Rows near named flat spaces through zero (a row that begins with a name and a colon came from that space)
rz_cm: [ 118  168   92  -34  153 -321 -288   85 -135 -212  -96  -44 -156  -86
   22   69  138  -40  160   18  -81  -58 -115 -161   18  100   76   97
 -164]
rz_cm: [ -87 -362  183  228  122   37 -138  -16  -64   66  240  -39  150 -187
  -68 -186 -209  178 -294  113  209  -35  195  -78  -57  -31  -16  200
  -11]
sz_hf: [ 192  242 -308  -52 -560 -384  135  294 -316 -276 -123  194 -207 -133
  610  139  217 -158  271  -34 -355  -50  -37   40  -53  239   14   48
  -21]
lg_ph: [ -59  -67  150  -38  224  -34 -178   14  130  -66   79  -41   30  265
   -6  175  -99  -40 -121   14  318   97  -44   94  123  -18   37   85
 -119]
lg_ph: [ 302  219 -355 -157 -185  141  288  -83  382  475 -137  100  198   18
 -184  305   67 -317  200 -124 -355  239  -55  383  114 -214 -249 -263
  198]
qh_zg: [-468  170  185 -248  367  172 -430   11 -121  234  203  -82 -197    9
 -134 -201 -105  253 -453  187  237 -285   70 -322    2   71  -15   59
   22]
rz_cm: [ 155   64  -53  -11   29 -267 -153   38  112  144  144  101  166   36
  137   33 -150 -146  127    0  -27   22  -42  254  157   94 -125  104
 -110]
lg_ph: [  32   50  -53   -2  -10   95   84 -137  196  182   -6   13  119  -14
 -118  -30   67   82  118   20 -102   16   62   23  -44 -200  -23  -68
   84]
sz_hf: [-178  222  154 -113  235  -24 -280   92  -92  -26  179   72 -172 -123
  195 -273  131  330   61  107  -67  -56  106 -340 -168  -57  111  165
  -72]
sz_hf: [ 127   -2 -115  108 -168  -73   98  -71  163  160  150   45  260  -40
  183 -191  -53   61  206   58 -118  -36  120  167   44  -22  -50   94
   16]
qh_zg: [ 113 -298  142   92  224   78   25   24  178   31 -120  -43  104  166
 -312  362 -237 -268 -276 -159  297  324 -131  234  100  -38  -57  -59
  -40]
rz_cm: [  53  165 -206 -102 -105   47   95  -17   98  283  240  213  140  -75
  163 -249    3    6  285   55 -260   23   93  182  -37  -78 -130   10
   92]
sz_hf: [-333  -61   92  -27  -55  -23 -302   34 -285 -109  331   49 -127 -130
  228 -185   78  369 -209  214  132 -280  243 -332 -109  -65   54  197
  -20]
qh_zg: [  62   81  135  -96  349   88 -195   37  139   87   22  -87  -52  -29
 -143  198   58  -17 -103  -60  -12  223  -14  -78   88 -131  -40   17
  -76]
lg_ph: [ -26  -44  160  112  -44 -154  -37  -59  -36 -386 -141  -25 -100   56
   99  104  196  226  134  -93   36  -30  -21 -250  -94 -122  194   -3
 -148]
lg_ph: [-132 -296  189  167   56  -55  -33   89 -207 -328  270   91  -24   -5
  300 -203  -99  172  -27   33  208   46  107  -53 -101   51  108  213
 -140]
qh_zg: [-150    8   89  -78   39  -65 -252   92 -122 -133   72   24  -99  131
   65   -5  -25   49 -138   56  236  -95  -25 -115    8   76   73  102
  -68]
lg_ph: [-331 -728  388  284   21  341  126  109  -74 -280   47  107   -1  208
   -3  178 -392  197 -732 -346  624  324   40 -101 -132  -75   84  -32
  -86]
lg_ph: [ 208  614 -328 -257 -217  -60  214 -143  323  102 -432 -203  -33  260
  -22  213  376 -178  459   60 -309 -136 -164  114  163   -4   70 -221
  116]
qh_zg: [ -98  -72   -3  -33   54  396   24 -149  259  272  286  -42  243  111
  -85 -212  -79  160  -84   -1   91   56  154   47  117 -188  -79    2
   69]
rz_cm: [-228 -168  139  141 -144  222   29   92 -379 -134 -207 -142 -251 -330
 -102 -146    7  273 -506 -110  -14 -175   70 -542 -193  132   90  -71
   84]
rz_cm: [-384   99   82 -319  161  221 -145  103  -98   99    4  159 -237  296
  -98  121 -245  -84 -420 -251  245    8 -227  -25   79  155 -115 -242
  -32]
sz_hf: [ 133    4  -36   54   18 -128  -21   54   99   65  159   66  135  -39
  183  -80   -9   -7  173  141  -27   88  107  148  -26  -40    6  193
  -10]
qh_zg: [ 170 -384   35  270 -106  -33  185  -41  179  -76  132  135  294   59
   87   40 -117   -2  120  -49  133  259  102  257  -61 -194   14  105
  -32]
lg_ph: [-203 -104  169  -80  173  220 -176  -44  -26  -70  -26 -183 -134  111
 -229  280   11   59 -429  -88  246    1  -19 -201  139  -80  -10  -94
  -47]
lg_ph: [ -35  -29 -159   10 -276  193   42  140 -330  165  178  190  -83 -527
   74 -327  106  172  -87   46 -362  -48  232 -273 -273  -76 -101   38
  208]
lg_ph: [  79  171 -229 -127  -94  -28  -29  151   20  278  285  152   91  -99
  263 -183    6  -82  140  267 -129   28  170  206  -37   13  -90  210
  135]
qh_zg: [ 118 -236  -26  209 -288  -77  146    1   17 -209   76   97  119  -53
  251   95  109  125  124  -33  -24  124  156   21  -90 -201   60   92
  -29]
qh_zg: [ 148  257 -171 -116 -236  178  -24  127   44  182 -110   42  -14 -156
  -10  -88  190   42   37  -93 -282   70   28 -211  -60  -69   -9  -33
  132]
lg_ph: [-106 -773  274  352 -133  264   90   80 -257 -324   29   22   37  -51
 -127  163 -339   36 -650 -437  369  231  -11 -125   22   37  -49  -78
 -118]
qh_zg: [-186 -119  239  -23  217   53 -361   72 -211   10 -122  -73 -204 -148
 -365  171  -99   66 -552 -116  184  -71  -75 -368  -30   33  -30  -63
  -40]
qh_zg: [ -33 -258   44  121   75  -44   80   50 -118   71  141   85   43 -135
   35   -7 -264  -99 -186  -11   50   65   36  185  -12  110 -131   31
  -11]
rz_cm: [-176  239   36 -161  109 -203 -344  151    0  181  287  207  -21   36
  340 -199 -101  172  -11  162   70 -112   86  -33  -55   72   -7  225
  -67]
lg_ph: [-106  -44  137 -103  254  170  -43  -96   -1 -179  -90 -171 -200   98
 -250  379  178  -17 -155  -57  103  104  -52 -125   78 -194   21 -148
  -47]
qh_zg: [  82  188 -178   17 -323 -276  103  111 -250 -172   11  125 -134 -249
  449 -126  218   79  321   75 -373 -140   81  -83 -134   97   37   77
   -6]
sz_hf: [ 246  344 -305  -34 -309 -279  -41 -148   75  206  -45  -39  132 -235
   42  -77  285   21  436  195 -450 -307   89   -2   44  -75  -68   15
   90]
sz_hf: [  99  262 -316 -227 -223   43   21  -74  217  366  -49   58  113  104
 -135  206   96 -197   93   66 -139  -54  -18  218  116 -133 -160 -142
  181]
rz_cm: [-207  -18  -39  -21 -232 -126  -65   76 -340 -191  110  179 -165  -88
  235 -150   60  153    2   86    0 -229   66 -168 -179   56   51   50
   13]
lg_ph: [ -34  300 -123  -71 -124 -177  -48   32 -235  -20   15  -46 -120 -175
  229 -351   90   68  205  135 -267 -345    2 -137    4  285   20   59
   -2]
sz_hf: [  71 -321   73  265  -48  -69   83  -55  135 -202  425   94  343  144
  376 -358  -94  175  329  162  220  102  217  230  -27  -99  127  340
 -109]
rz_cm: [-139  231   25 -178  318  280  -80  -13   50  403 -148 -319  -70    1
 -370 -156 -207 -124 -398   54   52 -169 -111  -59  194  317  -93 -106
  116]
rz_cm: [  55  352 -193  -94  -92 -229  -16 -138   98  200 -120 -146   58   24
   -2  -85   78  -61  236  230 -163 -358  -30   98  118  148  -16  -14
   67]
sz_hf: [-271  187 -112 -236 -167  132 -144  194 -105  285  150  219  -95   25
  190 -141 -128   88 -305   18   48 -111   57  -86  -70  103  -88    8
  123]
lg_ph: [ 171   90  -97  -29   48 -156 -129 -116  111  123  167 -126  214   70
    2  -61 -100 -193  185   37  -57 -132  -62  261  363  169 -154   53
 -116]
rz_cm: [-214  331  -40  -97  -76 -210 -113  -99 -215  -74  -73  -69 -188  -75
  110 -310  162  230  187  198 -151 -511   -6 -278  -84  171  112   -9
    6]
qh_zg: [-106 -158  145   61  -24  171  -16  183  -32 -259   85   33  -41  164
  221 -123   13  176 -128   29  311  175   99 -151 -148  -38  227  204
  -15]
qh_zg: [   2  276  -23 -156   68  112  -16  -79   87  -38 -273 -219 -163   72
 -211  159  301   19   58   52  -77  -60  -61 -204   18 -104  112 -120
   67]
qh_zg: [  89  -81    3   73    6  234  363  102  147 -105   57  -16   68  147
  300  -89  -58  -41   93 -114   10  346   33  196   31   53   65   47
  -21]
qh_zg: [-202 -400  103  147 -112 -159  -96  139 -325 -184  113  147  -35   32
   81    1 -308  -47 -366   53  398 -112    6   57  -96  199    8  121
  -29]
sz_hf: [ -75    6   85   10  115   -1  -54  -11  -19   -7   35   13  -24  -19
  -10 -132  -25  100    9   28   30  -34   10  -80  -68    4   44   33
  -22]
rz_cm: [ 247  635 -354 -348   -3   65  156   42  208  371 -388 -236  -79  110
 -175  113  127 -456  188   69 -327  -46 -236  231  244  277  -92 -194
  186]
rz_cm: [-184  -65  124  -29  141 -172 -320   50 -145   98  120   72  -16   16
  -53  -58 -300  -16 -292    1  222 -191  -75   -7   68  216  -94   53
  -96]
rz_cm: [-241 -393   16  216 -358 -121  -62  -83 -255  -11  279  295  111 -224
  118 -151 -140  319 -183   10   73 -255  219 -123 -217 -152  -82   35
   27]
lg_ph: [ -12  525 -108 -292  159    4 -332 -193  102  259  -31 -263  -62  -62
 -265  -91  310   80  176  229 -239 -362    1 -237  177  -60  -30  -40
   55]
sz_hf: [ -91 -360  126  171   47    1   24   13   -8  -89  260   27  119   53
  171   32 -191   64 -195   55  274   95  147  143   22  -32  -11  158
  -69]
sz_hf: [ 256  176  -97  -61  127  -67  -57  138  -12  202   18  -34   -5 -258
    3   -3    0 -217   72    8 -297  130  -23   90   95  129 -141   63
    2]
sz_hf: [-323 -279  423   78  419  421 -280  -63  160  -35  274 -108   80  156
 -184 -277  -79  471 -355   69  508  112  201 -360 -115 -281  204  204
  -46]
sz_hf: [ 321  -28 -205   57 -223  124  274   56   98   54  -26  -27  147  -73
   75   59   40 -225  146 -128 -236  238    5  218  130   16 -100  -34
   55]
sz_hf: [-311  -52  124 -156  278  156 -135   12    4  215  155   72  -79  121
 -108  103 -251    1 -407  -39  236   21  -23   51   52   13 -135  -82
   -5]
rz_cm: [ -21 -192  125  180  -51  161  226  -65   86 -228  -76 -120   26   68
   93   33   61  189  -39 -121   73  126   71 -105  -28 -107  135  -22
  -47]
[  83 -248  218  126  267  295   76   75  148  -92   74  -50   83   57
  -54  -45 -100   27 -105 -176  154  417   17   -5    2  -90   65   74
  -79] -> qh_zg
[ -24  -62   64  -35   71   49 -184  116 -106   84   73  120  -31 -106
  -94  -32 -129  -25 -197 -134   19   75  -45  -88  -17   38  -90   -1
  -29] -> lg_ph
[  85  233  -92  -84  -88 -165  -36  142 -174  -52 -157   72 -161 -121
   79  -75   87  -92  152  -15 -211  -68 -113  -88  -84  176   28  -12
    8] -> lg_ph
[ -17  174 -191  -69 -164  109  182 -217  153  261 -151  -39   67  -26
 -219  -23  137   44  133   81 -197 -180   32   10  -52 -160  -42 -199
  202] -> rz_cm
[ 334  -44 -247   37 -246 -131  187  -41   86   46 -106  -27  170   37
  -55  292  -33 -410  158 -105 -147   79 -121  393  251   81 -178 -114
    7] -> rz_cm
[ 375  607 -532 -288 -330 -211  230  162   36  151   29  181  -19  -67
  458  -97  313 -338  743  174 -610   46  -25  360   38  116  -90   40
  128] -> lg_ph
[-116 -138  126  150   28 -116   91   20 -135 -226  104   84  -26   -6
  260 -260  -90  164  106   37   75  -46   45  -20 -147  101  119  112
  -88] -> lg_ph
[-249  199   24 -175   61  220 -167 -132  -42  156 -125 -212 -183  -79
 -299   63  175  201 -296   54  -38 -273   40 -381   24  -99  -10 -162
  108] -> qh_zg
[ 167  145 -127  -60  -25   65  113   58   48  -97  220   17   50   15
  310 -216  182  -28  417   92 -191  149   86  120   47  -24   41  149
  -20] -> qh_zg
[ 149 -397   -5  287 -115   92  400  -77  107 -114  110   28  221  -29
  125   24  -72  -18  111  -59    2  260  133  265  -31 -143  -13   27
    5] -> qh_zg
[ -99  390  -85 -264   80  360   64  -39    3   -1   -4 -222 -140  137
   15 -340  180   38  157    2 -151 -115  -69 -158  161  161   63  -91
   39] -> qh_zg
[  62   95  -43  -67   -2  -34 -126   67  -68   73   92   83  -35 -166
   44  -16   57    2   39  -43 -184   29   20  -70    7  -25  -87   19
  -22] -> rz_cm
[ 276  328 -273  -91 -223 -190  151   -4  106  185 -308   59   -9 -119
  -46  196  178 -209  300  -46 -414   -4 -112  117  -19  -16  -82 -170
  106] -> lg_ph

Rows near named flat spaces through zero
nl_zd: [ 252  -22  144  268  -18 -119  -12 -204   -6 -157   83 -163    1 -202
   18 -258   56  185 -189  -32   77   13  -83  121  -83  -23  -62 -211
 -285]
pg_tm: [-117 -246  191  141  123  120  -48  102   56  198  -50 -404  -75   95
 -173   -1  -38  190  110 -206  -67 -374 -141  140  -89   34   99  129
   14]
qq_mr: [ 124 -154   90    9 -160 -165  -98 -211 -322 -171   27 -187  -13 -188
  107 -321   56  179  -14  129  160  -36  138  111  -33   43 -162 -206
 -238]
mj_ms: [-102   76   52 -155  -23   94  -86   38 -102 -128  -14   50   90   -5
  205  235 -129   97   13   -9   10  171   82  -24    1   18  -87  132
  -63]
mj_ms: [-108 -313   36 -156 -107 -103 -316  186  -44  352  183   44 -107   57
  139  197 -319  -38  168 -547 -144 -340  -42   35 -300  170  255  138
  182]
qq_mr: [ 105   23  136  138  -30  -61  239 -410 -260 -328 -159 -218  -98  -20
 -118 -284  121  144 -295  345  195  117  157   61 -111  -31  -50 -261
 -331]
nl_zd: [ 246   64  -71   86 -103 -380  -66   12   90  118  183   71   36  -80
   -2 -188  136   11  -37   93  122   38   18  105   20   87 -104 -276
 -131]
mj_ms: [ -59  -52   12 -104   23   21   33  -97 -179  -35   31   48  -29   73
  -55  -85  -87   34   76  165   54   23  193   28   48  -45   47   32
   31]
pg_tm: [  44  125  173 -122  -30 -117   64 -194  -47  -17  135  124   58  153
   -6  186 -248  226 -453  -40  182  133   65   50 -208   99  170  -40
 -225]
nl_zd: [ 151   30  -68   66 -168  -55 -189 -176 -388 -299  128   38  -85 -358
  254 -111   89   58   66  -59   69  183  242   93   61  136  -68  -55
 -167]
qq_mr: [ -36   69  104  210  175   52   87  224  510  202 -121 -120  -96  242
  -51  468 -105  -60 -193 -416 -261  -95 -411  -34 -418   31  133   15
   12]
pg_tm: [  65  -21 -191  -82 -139 -203   -6   58    2  297  220  322 -100   12
   -7   13  -37 -132  -37  -64   50   14   69    1  -26  129  128 -108
  186]
pg_tm: [ 145 -128   56    8   63   74 -197 -117 -263 -368   11 -197 -142 -188
  243  -42  -14   84  108 -285 -164  -85  -30   79 -124   39 -160  -61
  -82]
qq_mr: [  62  202  -51 -144 -188 -114 -168 -103 -156 -211   44  120  206 -175
  123  -29  102  -12 -101   33  163  124  144  -48  168  109    5   53
 -193]
nl_zd: [ 267  -75  131  144   29 -134 -136 -263 -194 -370   77 -177  135 -309
   37 -596  125  114  122  185  105  -26  104   92  216 -159 -183 -133
 -263]
qq_mr: [ 294  211   20   -7  135  -26  121 -201   26 -179  246  190   39  -27
  -21  -28  -27  208 -382   17  107  200  -62   83   95   -2  -65 -156
  -98]
nl_zd: [  35 -310  -56  187   58  355 -155  -36 -123 -279 -113 -287 -108 -283
  106 -333   82  -17  482  -84 -327 -230 -176   31   61 -280 -219   -8
  115]
nl_zd: [-192  173 -344 -249  -98  350  -74  263  214  214   62  345   36  159
   15  545  -96  -88   81 -197 -241    6 -212  -81   27    7  124  205
  325]
qq_mr: [-315 -207   12 -219 -120  312 -225  109 -293 -144 -251 -338  164  -87
  118  -77   66  128  476  202  -33 -187   84  -11  236 -106 -255  245
   15]
mj_ms: [ -10  -89  -34  -84  -25  -65  -15   45 -133 -140 -182  -86  -43 -103
  174 -102  141 -184  119   33  -24   -4   33 -123   28   26 -232  -66
   66]
mj_ms: [-152 -132  -11  -18 -152   73  -60  -46 -118  -53 -191 -135  -53   13
   34   -6  -25  -73  137   25  -85 -104   30  -45 -185  -48   46    3
  -47]
nl_zd: [  16   56  159  -73  175  104  -10  -48   31 -199  -19  -37  146    6
   31    4  -83   66  -89  -69   -4    8  -62  -57   96  -85  -28  145
  -44]
qq_mr: [ -55  155 -343 -117 -257   -3 -121  159  124  118    8  238  123   -9
   27   93  127 -153  230  195  -70   78  -18  -45  111  -48  -68  -52
   74]
mj_ms: [ 181 -139  184   89  -17 -352 -197 -133 -172 -235  -16 -297   13 -103
  124 -350   38   83  186  115   46  -69  148  135 -142  -22 -212 -239
 -343]
pg_tm: [ -57   38  121  -36   13   32   13   98  211  246  211  277  200   25
   57  145 -307  125 -152  -59   89  158  -57  -39   48  -87  115  169
   51]
pg_tm: [-237   53  -88 -100   95  509  160  158  285  169 -115   89   32  191
 -144  401 -101  -19 -156 -226 -196 -121 -370 -150   20  -91  171  275
  317]
nl_zd: [  86 -107  279  216  394   10  101    8   42 -220  -91 -286  -77   -2
   56 -157  -30   69  151   52  -88   62   -2   51    0 -160 -254  -19
  -51]
pg_tm: [  10  278  -56  -91 -257 -373   54   49   37  373  271  408  153   21
  -21  174  -21   63 -366  158  419  324  258   24  114  285  186   -8
 -111]
pg_tm: [  16   24 -131 -199 -115   28 -292  111  -56  -77   25   63   88 -170
  183  117   82 -154   60 -405  -98 -176 -112 -107   91  162   30  159
  104]
nl_zd: [ 273 -262  356  311  155 -187   -7 -257    7 -183   31 -368  -95  -77
    0 -389 -120  205 -118 -123  -35 -177 -139  152 -331 -134  -67 -282
 -306]
nl_zd: [ 160  106   94   61  309 -120   64  103  350  112   80  -44 -165  298
 -117  364  -90  -15 -290 -479 -186 -157 -293   59 -333  164  154  -67
   35]
qq_mr: [  23   37  -72   -9   68   49  115 -137  -81  -61   37  157 -212  109
  -70  105  -90 -108 -105  -96  -86   49   76  -11 -159   30  207  -27
   94]
qq_mr: [   5   -5 -336   38 -130   31   43   44    0  138    6  128  -66  -69
 -174 -228  264 -209  249  232  -32  -66   40  -12  237  -50    3  -87
  219]
nl_zd: [  58   63  212   44 -108 -101  -19 -203 -198 -301   16   25  295 -288
  223 -329  -45  188  -43  428  298  384  258  -20  225 -174 -242  -16
 -345]
pg_tm: [  30   28 -112 -361  -61   85 -336   14 -327 -369   84  191  148 -265
  400   10  -33  -83  243 -155  -61   86  136 -109  261   23 -201  182
   90]
mj_ms: [-116   30  -69  -54 -260   70   85 -181 -350 -152  -83  134    6 -186
  133  -89   34   -3  -46  329  201  303  301  -75  103   -4  -39    1
  -77]
mj_ms: [ 152 -136  -35   95 -121 -131 -270  -62 -210 -266  -67 -281   -4 -301
  148 -356  247  -43  301  -20  -52 -167   32   65   54   14 -223 -141
 -165]
qq_mr: [  90  214   -3 -108  -81  -92 -284   94   64 -149   82  101  344 -255
  193   12  113  -48  -20 -180   86   50  -39  -96  295   87  -53  195
 -116]
pg_tm: [ -58  138  -80 -304   46 -209  349  -71  -98  210  -10  314 -292  396
 -152  385  -66 -224 -558 -130  152   73  156 -134 -250  372  313  -72
  221]
qq_mr: [ 206  -55  299  159  185   23    8 -151   34 -396  -28 -103  147 -272
  266 -266 -100   88 -122  -52   -9  167 -138  -84   22 -236 -273  -49
 -183]
pg_tm: [  15   39  -72   -4 -375 -383   97 -200 -266  271  236  342  -10  -68
  -61 -208  -42   48 -197  407  436  288  464   76   27  149  203 -177
 -148]
mj_ms: [  29   64  132  127   80 -178   80  174  390  351   93   -4  181  104
 -169   -7   -6   80 -155   29  135  -35 -153   26   76   -1   46   17
  -34]
nl_zd: [ 163  -63  237 -160  131 -329   50  -22  -38   65  125  -46  -11  108
   81   10 -109  156 -360 -149  191  -39  -18   38 -121  200 -118 -154
  -69]
pg_tm: [-216  136 -136 -146   62  277  141  -25   39   25 -100  132 -120  346
 -213  377 -118  -83  -42   -2 -158  -12   16  -41 -143  -20  294  150
  147]
nl_zd: [ -13  -54    1  149    9  129 -148   70   83 -132  -62  -76  141 -214
   97 -195   46  -72  343   46 -132   -2  -60  -44  160 -227 -117  107
  -10]
qq_mr: [-130  101  -86 -179  -65  215   64    5  -25  -53  -54  204   12   57
  114  303 -123  -30 -133  -37  -49  162  -33 -121  -52  -13   28   96
   97]
mj_ms: [  -6    0 -223 -104  -75  185 -196   45 -109 -122   51   61  -46  -67
  112   94   15  -10  296  -65 -203  -35  -16   52   37  -38  -81   19
   94]
pg_tm: [  31  -64   14 -213   -8  105   15 -285 -399 -372  -10  106 -130  -47
  190  -17 -163    4 -107  -35  -23  111  161  -59 -122  -18  -21  -46
   -2]
mj_ms: [  83  172  189  186   50   24  206 -157  262 -137  -76  -88  229   63
 -101 -106  -36  252 -269  391  113  227 -142   33  -33 -274 -151 -166
 -343]
qq_mr: [-156  206  -11    4  -38  -54  207   -7  127   90 -168   52   29  250
 -184  184   32  -80 -151  279   98  159  110  -58  -85   12  142    7
  -98]
mj_ms: [ 211  114  -74   75  162  -77  -53  130  233  122  193   -4   -3    8
 -135   38  158   34  -68 -255  -48 -160 -209  105  138  134   14  -24
   81]
qq_mr: [ 142  159  -41  124   48 -196  187  -55  180   76  101  236   44   23
 -122 -161   47 -101 -128  254  117  221   67  -25   97  -85   28 -142
  -16]
mj_ms: [  75  -24   -8   50   65   -8  -27  -26  -21 -221 -154 -180  -61  -50
   51  -91  145 -104   93  -34 -120  -73  -71  -29  -50  -28 -149  -95
  -42]
nl_zd: [ 120    6  185  387 -105 -131  150 -310  -50 -358 -216 -220  216 -308
   -6 -690  204   51   62  714  229  297  170  -19  160 -375 -286 -247
 -450]
nl_zd: [ 271 -117   -9   96 -224 -654 -169 -104 -216  169  302   45  -72 -139
   38 -426   65   50  113  205  264   27  351  228  -61  172  -47 -376
 -236]
mj_ms: [-111  -47 -153  -86   67  149   24   82   -5  -41 -180  -18 -215  147
   -5  210   25 -252  152 -174 -266 -129  -70  -94 -171   22   53   31
  225]
pg_tm: [  88  -45    9  276   11  -41  124  -63  131   82   45   41 -153  -11
  -44  -56  -65  -23  -47    9  -71   87  -55   50 -212  -93   72 -169
  -30]
mj_ms: [  33  -97   78   78  -88  123 -246 -166 -326 -531 -167 -274  114 -391
  269 -337  126   31  321  100  -46   32  115  -14  142 -157 -263   43
 -241]
pg_tm: [-124  -64 -292 -116  -18   14  -79  257   14  305   47   89 -109  114
 -145   41  132 -196  411   26 -114 -194   75   31  176   77   56   84
  346]
qq_mr: [  93  -97  -23  -11  -27 -165 -177  162   61  111   69  -20   28 -149
  119  -75   86 -119   85 -274  -29 -168 -110  -37   57  118  -64    4
   98]
[ -82 -312 -108 -183  -67    5 -133 -120 -505 -145 -136 -294 -205   -7
  -84 -347  177  -72  412  127  -37 -369  253   76   69   62  -60  -49
  102] -> pg_tm
[-244 -104 -144 -256  -34   38 -114  295    1  271 -153 -158 -164  288
  -57  400   50 -122  182 -273 -173 -356  -83   -5 -175  256   71  108
  238] -> qq_mr
[ 208  -58  123  130  163 -215  -15  -49   51  -10   66 -220 -146   68
  -89  -69   49   69 -113 -221  -33 -196  -94  139 -186  128   13 -173
 -108] -> qq_mr
[ 133 -190  339  436  124  198   29 -147  165 -107   27 -379  241 -289
 -105 -542   -4  389    8  161   74  -98 -250  128  204 -373 -161   -2
 -253] -> nl_zd
[ -34  155   82   -8  -69 -146  203  -39  124   66  -41  248  207  -25
   16  -67  -31 -105 -285  266  251  306   91 -189  115  -67   24   17
  -60] -> pg_tm
[  94   81   53  173  117  115  230 -147  170  -94  -12   64    9   18
 -107  -88  -40   38 -208  131  -16  144 -126  -28  -23 -202   11  -94
  -43] -> mj_ms
[ -20  -21  -93 -145  -30  -65   -5  -60 -285 -206 -174 -113 -163   19
   64   -7  171 -142   85   52  -16  -34  162  -34  -43  140 -115  -88
   13] -> mj_ms
[ 102 -246   40  371   20  285 -174 -118  -27 -215  111  -31  -16 -404
  158 -379 -143   30  401  -95 -253    7  -84   52   36 -384  -20   52
    5] -> qq_mr
[ 217 -116   74   19  108  -61 -271   34   98 -241   14 -244  141 -138
  140 -259   52   58  250 -128 -185 -227 -241   55   23 -161 -307 -120
 -111] -> pg_tm
[ 105  -56  -18   92   -4 -133  -72  -34   73 -114  -57  -71 -123   61
   90   -6  -57  -89  139  -32 -211  -19  -67   39 -345  -95  -83 -243
 -114] -> qq_mr
[ 201 -145   54  202   81 -327  -10   65   71  143   42 -226 -103  -72
  -93 -315  220  -49   64  -51   52 -211  -47   98   17  111 -106 -209
  -14] -> nl_zd
[  90  -35 -144   57 -118  -73  -17   83  101  177  105  105   53 -134
   -9 -181  118  -35   69   88   38  -14  -84    7  151  -36 -101 -117
   92] -> mj_ms
[ 115  -86 -242  183   14  198 -312  224  223 -119  -62 -126 -105 -227
  172   59  168 -253  433 -491 -505 -273 -403  -27  -89  -79 -113   -6
  175] -> mj_ms
